Below are the code and all the weights of a small trained network. Each question names an input and a class and asks about switching units off, where a switched-off unit gives its printed mean instead of its output.

import numpy as np


def w(rows, s, z=0):
    codes = np.array(rows[::2]) - 128.0
    scale = np.full(codes.shape[1], s)
    scale[-1] = z or s
    return codes * scale


def f(y):
    return y / 2 * (1 + np.tanh(0.7978845608 * (y + 0.044715 * y**3)))


def log_softmax(a):
    a = a - a.max(-1, keepdims=True)
    return a - np.log(np.exp(a).sum(-1, keepdims=True))


def net(x, mask):
    res = np.array(x, float).reshape(1, 7) / 4 @ E
    y = f(res @ A[0][:, :-1].T + A[0][:, -1])
    res = res + np.where(mask, y, B[0][:, -1]) @ B[0][:, :-1]
    return log_softmax(res[-1] @ U[:, :-1].T + U[:, -1])


A, B = {}, {}
E = w([
[130,234,219,214,215,47,207],'x0',
[154,131,122,100,154,105,111],'x1',
[121,135,125,136,122,134,127],'x2',
[146,125,135,111,136,115,124],'x3',
[248,217,177,196,74,200,13],'x4',
[108,114,215,72,232,254,135],'x5',
[27,209,208,37,44,95,70],'x6',
],0.0051)
A[0] = w([
[114,58,82,88,73,165,79,83],'neuron 0',
[199,166,194,161,98,204,49,140],'neuron 1',
[192,87,44,197,186,185,208,115],'neuron 2',
[176,134,140,67,154,101,85,254],'neuron 3',
[110,86,61,79,88,174,78,151],'neuron 4',
[110,83,213,102,202,223,116,77],'neuron 5',
[94,119,153,99,139,155,125,233],'neuron 6',
[108,99,175,113,203,254,135,132],'neuron 7',
[178,77,18,213,186,159,166,120],'neuron 8',
[130,201,191,173,165,56,186,119],'neuron 9',
[113,194,195,167,188,53,190,99],'neuron 10',
[64,100,85,83,162,88,181,98],'neuron 11',
[164,133,38,192,47,32,138,121],'neuron 12',
[146,69,82,57,75,152,92,138],'neuron 13',
[212,192,164,206,61,154,55,116],'neuron 14',
[40,193,183,78,85,107,83,108],'neuron 15',
[175,91,87,114,238,158,105,178],'neuron 16',
[123,182,205,176,162,69,195,112],'neuron 17',
[68,82,110,90,147,92,195,93],'neuron 18',
[67,95,105,85,148,99,197,109],'neuron 19',
[128,187,201,197,165,61,186,94],'neuron 20',
[135,125,52,199,61,22,102,111],'neuron 21',
[45,183,185,56,86,118,97,91],'neuron 22',
[58,204,169,42,88,111,103,112],'neuron 23',
[145,130,66,160,74,33,113,98],'neuron 24',
[58,76,116,92,156,86,178,120],'neuron 25',
[119,63,75,77,82,160,73,78],'neuron 26',
[126,78,76,72,50,197,130,139],'neuron 27',
[57,76,112,103,152,84,174,102],'neuron 28',
[70,171,150,62,83,129,114,168],'neuron 29',
[76,96,105,82,136,100,209,96],'neuron 30',
],0.006,0.0065)
B[0] = w([
[123,58,155,129,201,175,29,156],'neuron 0',
[151,220,30,98,152,188,198,214],'neuron 1',
[195,83,193,138,27,61,136,214],'neuron 2',
[72,181,66,234,132,92,169,255],'neuron 3',
[107,97,129,171,170,118,82,194],'neuron 4',
[75,160,227,2,147,118,177,171],'neuron 5',
[71,155,101,195,103,61,175,238],'neuron 6',
[33,173,180,77,110,93,176,208],'neuron 7',
[200,89,216,148,13,41,145,213],'neuron 8',
[117,47,117,168,210,169,34,201],'neuron 9',
[133,61,122,154,185,165,51,195],'neuron 10',
[192,162,73,115,139,172,138,170],'neuron 11',
[13,170,223,33,176,126,188,208],'neuron 12',
[98,72,123,159,176,129,95,185],'neuron 13',
[182,221,28,80,142,231,193,217],'neuron 14',
[222,97,155,158,50,92,121,179],'neuron 15',
[99,141,166,169,82,75,166,216],'neuron 16',
[121,40,119,155,195,161,42,192],'neuron 17',
[235,192,47,90,110,218,147,167],'neuron 18',
[210,213,54,122,115,209,154,174],'neuron 19',
[136,30,131,139,198,178,23,190],'neuron 20',
[31,161,211,23,170,143,167,195],'neuron 21',
[221,106,188,126,52,60,137,169],'neuron 22',
[212,97,154,146,52,58,118,180],'neuron 23',
[96,152,179,75,167,148,160,165],'neuron 24',
[181,185,70,132,130,171,147,185],'neuron 25',
[145,33,154,132,230,176,29,155],'neuron 26',
[96,74,126,189,209,131,70,191],'neuron 27',
[173,172,94,129,128,203,155,170],'neuron 28',
[148,120,132,197,80,96,125,193],'neuron 29',
[229,187,43,93,131,213,145,165],'neuron 30',
],0.0053,0.005)
U = w([
[209,187,17,92,129,196,153,92],'0',
[119,45,125,153,201,143,31,91],'1',
[90,138,102,171,109,87,149,254],'2',
[218,96,184,135,35,55,134,70],'3',
[46,153,195,1,147,119,167,91],'4',
],0.0098,0.0078)

Each question gives the input, the list of numbers given to net, and the class t.
The units are the neurons (one row each of A and B). Each row of codes is followed by its name. A weight is (code - 128) times the scale printed after its matrix; where a second scale follows, it is the last column's (A, B and U).
mask holds one flag per neuron, in row order. A switched-off neuron (its flag False) gives its mean, the last column of its row in B, instead of its output. The means were averaged over made-up inputs and are rounded, as every weight is.
A unit's drop is (log p(t) with every unit on - log p(t) with that unit switched off) / (log p(t) with every unit on - log p(t) with every unit switched off).
The circuit of an input: a set's keep is (log p(t) with only the set's units on - log p(t) with every unit switched off) / (log p(t) with every unit on - log p(t) with every unit switched off). Starting from the 12 units with the biggest drops (on a tie, the unit counted first), units are removed one at a time, each time the one whose removal leaves the highest keep (on an exact tie, the one counted first), for as long as the keep stays at least 0.8.
circuit, biggest first: the units of the circuit, biggest drop first
top k neurons: the k neurons with the biggest drops, biggest first
drop of u: that unit's drop, to one decimal
input [6,5,-7,2,3,6,-7], class 3: circuit, biggest first => [neuron 2]
input [8,8,5,-5,6,-7,-5], class 1: circuit, biggest first => [neuron 20; neuron 9]
input [-5,-1,-2,6,-3,-1,8], class 3: circuit, biggest first => [neuron 22; neuron 23]
input [8,0,-6,-8,5,-8,-5], class 1: top 4 neurons => [neuron 20; neuron 9; neuron 17; neuron 10]
input [6,1,6,8,5,-2,-5], class 1: top 4 neurons => [neuron 20; neuron 9; neuron 17; neuron 10]
input [2,7,3,0,5,-8,-1], class 4: circuit, biggest first => [neuron 12; neuron 21]
input [6,3,8,-1,6,-7,4], class 4: top 2 neurons => [neuron 12; neuron 21]
input [5,-3,1,-4,7,-7,0], class 0: top 2 neurons => [neuron 14; neuron 1]
input [-4,8,7,-7,-3,8,6], class 2: circuit, biggest first => [neuron 29; neuron 6]
input [-4,-1,-8,-4,4,-6,-2], class 4: circuit, biggest first => [neuron 12; neuron 21; neuron 24]
input [1,6,2,-3,-3,8,-6], class 4: top 2 neurons => [neuron 5; neuron 7]
input [5,3,8,4,4,-2,3], class 1: top 3 neurons => [neuron 9; neuron 20; neuron 17]
input [-2,1,5,-2,-5,-7,6], class 4: top 4 neurons => [neuron 21; neuron 12; neuron 24; neuron 8]
input [0,-3,-5,-1,-7,7,-7], class 0: circuit, biggest first => [neuron 18]
input [7,-4,6,7,6,2,6], class 1: top 3 neurons => [neuron 9; neuron 20; neuron 17]
input [-6,8,-7,4,7,8,-6], class 2: top 3 neurons => [neuron 16; neuron 3; neuron 7]
input [2,-4,0,-8,4,-5,-8], class 3: top 2 neurons => [neuron 8; neuron 2]
input [4,-1,-6,6,3,-2,-8], class 3: drop of neuron 2 => 0.2
input [0,3,5,-1,-6,5,-8], class 3: drop of neuron 8 => 0.4
input [-1,-4,-1,-7,-3,-7,-3], class 4: drop of neuron 30 => 0.0
